Here is a tiny trained network, its code and every weight. The questions are about switching its units off for an input and a class, where a switched-off unit gives its printed mean instead of its output.

import numpy as np


def w(rows, s, z=0):
    codes = np.array(rows[::2]) - 128.0
    scale = np.full(codes.shape[1], s)
    scale[-1] = z or s
    return codes * scale


def f(y):
    return np.maximum(y, 0)


def log_softmax(a):
    a = a - a.max(-1, keepdims=True)
    return a - np.log(np.exp(a).sum(-1, keepdims=True))


def net(x, mask):
    res = np.array(x, float).reshape(1, 3) / 4 @ E
    y = f(res @ A[0][:, :-1].T + A[0][:, -1])
    res = res + np.where(mask, y, B[0][:, -1]) @ B[0][:, :-1]
    return log_softmax(res[-1] @ U[:, :-1].T + U[:, -1])


A, B = {}, {}
E = w([
[194,99,204,46,113,136,184,212,106],'x0',
[33,121,173,149,143,220,40,135,193],'x1',
[61,152,139,142,6,149,144,105,159],'x2',
],0.013)
A[0] = w([
[78,137,130,138,160,169,20,131,148,100],'neuron 0',
[71,135,50,175,169,116,75,41,132,3],'neuron 1',
[163,100,132,146,248,106,99,173,127,119],'neuron 2',
[188,147,56,131,98,80,152,97,113,48],'neuron 3',
[92,116,152,145,21,121,162,140,136,76],'neuron 4',
[127,110,238,112,129,175,166,193,132,148],'neuron 5',
],0.015,0.0034)
B[0] = w([
[100,91,94,158,180,60,254,84,123,236],'neuron 0',
[191,147,110,89,48,117,85,203,184,251],'neuron 1',
[128,184,92,94,89,187,95,45,156,203],'neuron 2',
[31,82,102,183,149,88,179,148,186,198],'neuron 3',
[170,174,77,73,176,193,90,44,124,217],'neuron 4',
[134,129,72,150,82,46,154,167,171,217],'neuron 5',
],0.011,0.021)
U = w([
[195,141,95,64,29,50,146,255,167,140],'0',
[2,80,86,170,182,59,207,94,167,84],'1',
[86,227,82,62,134,214,96,25,164,99],'2',
[151,131,126,137,104,108,156,137,175,255],'3',
[183,42,192,156,132,207,101,232,92,92],'4',
[126,145,243,171,195,157,86,215,32,94],'5',
[65,107,195,110,158,172,85,203,61,90],'6',
],0.0076,0.0097)

Each question gives the input, the list of numbers given to net, and the class t.
The units are the neurons (one row each of A and B). Each row of codes is followed by its name. A weight is (code - 128) times the scale printed after its matrix; where a second scale follows, it is the last column's (A, B and U).
mask holds one flag per neuron, in row order. A switched-off neuron (its flag False) gives its mean, the last column of its row in B, instead of its output. The means were averaged over made-up inputs and are rounded, as every weight is.
A unit's drop is (log p(t) with every unit on - log p(t) with that unit switched off) / (log p(t) with every unit on - log p(t) with every unit switched off).
The circuit of an input: a set's keep is (log p(t) with only the set's units on - log p(t) with every unit switched off) / (log p(t) with every unit on - log p(t) with every unit switched off). Starting from all 6 units, units are removed one at a time, each time the one whose removal leaves the highest keep (on an exact tie, the one counted first), for as long as the keep stays at least 0.8.
circuit, biggest first: the units of the circuit, biggest drop first
unit that matters most: the unit with the biggest drop
top k neurons: the k neurons with the biggest drops, biggest first
drop when u is switched off: that unit's drop, to one decimal
input [-1,-5,-8], class 2: circuit, biggest first	(neuron 2)
input [-5,-5,1], class 0: top 2 neurons	(neuron 0; neuron 1)
input [-7,8,1], class 1: top 2 neurons	(neuron 0; neuron 5)
input [3,-7,4], class 1: top 2 neurons	(neuron 3; neuron 1)
input [0,-5,-5], class 1: top 3 neurons	(neuron 3; neuron 4; neuron 1)
input [2,-8,7], class 1: top 3 neurons	(neuron 3; neuron 2; neuron 1)
input [-4,-1,-5], class 2: top 2 neurons	(neuron 2; neuron 5)
input [1,-2,4], class 2: top 2 neurons	(neuron 0; neuron 1)
input [-6,2,5], class 0: top 2 neurons	(neuron 1; neuron 2)
input [4,7,-6], class 1: top 4 neurons	(neuron 0; neuron 1; neuron 5; neuron 4)
input [-8,8,6], class 0: top 2 neurons	(neuron 1; neuron 3)
input [7,-6,-8], class 2: top 2 neurons	(neuron 2; neuron 1)
input [-7,-7,5], class 0: top 2 neurons	(neuron 1; neuron 0)
input [-2,-7,6], class 1: top neuron	(neuron 3)
input [2,-5,1], class 1: top 2 neurons	(neuron 1; neuron 3)
input [-2,-5,7], class 2: drop when neuron 0 is switched off	1.0
input [-6,4,-1], class 0: drop when neuron 1 is switched off	2.7
input [3,-7,2], class 1: drop when neuron 1 is switched off	0.4
input [-7,4,4], class 0: drop when neuron 4 is switched off	0.0
input [-2,0,8], class 2: unit that matters most	neuron 4
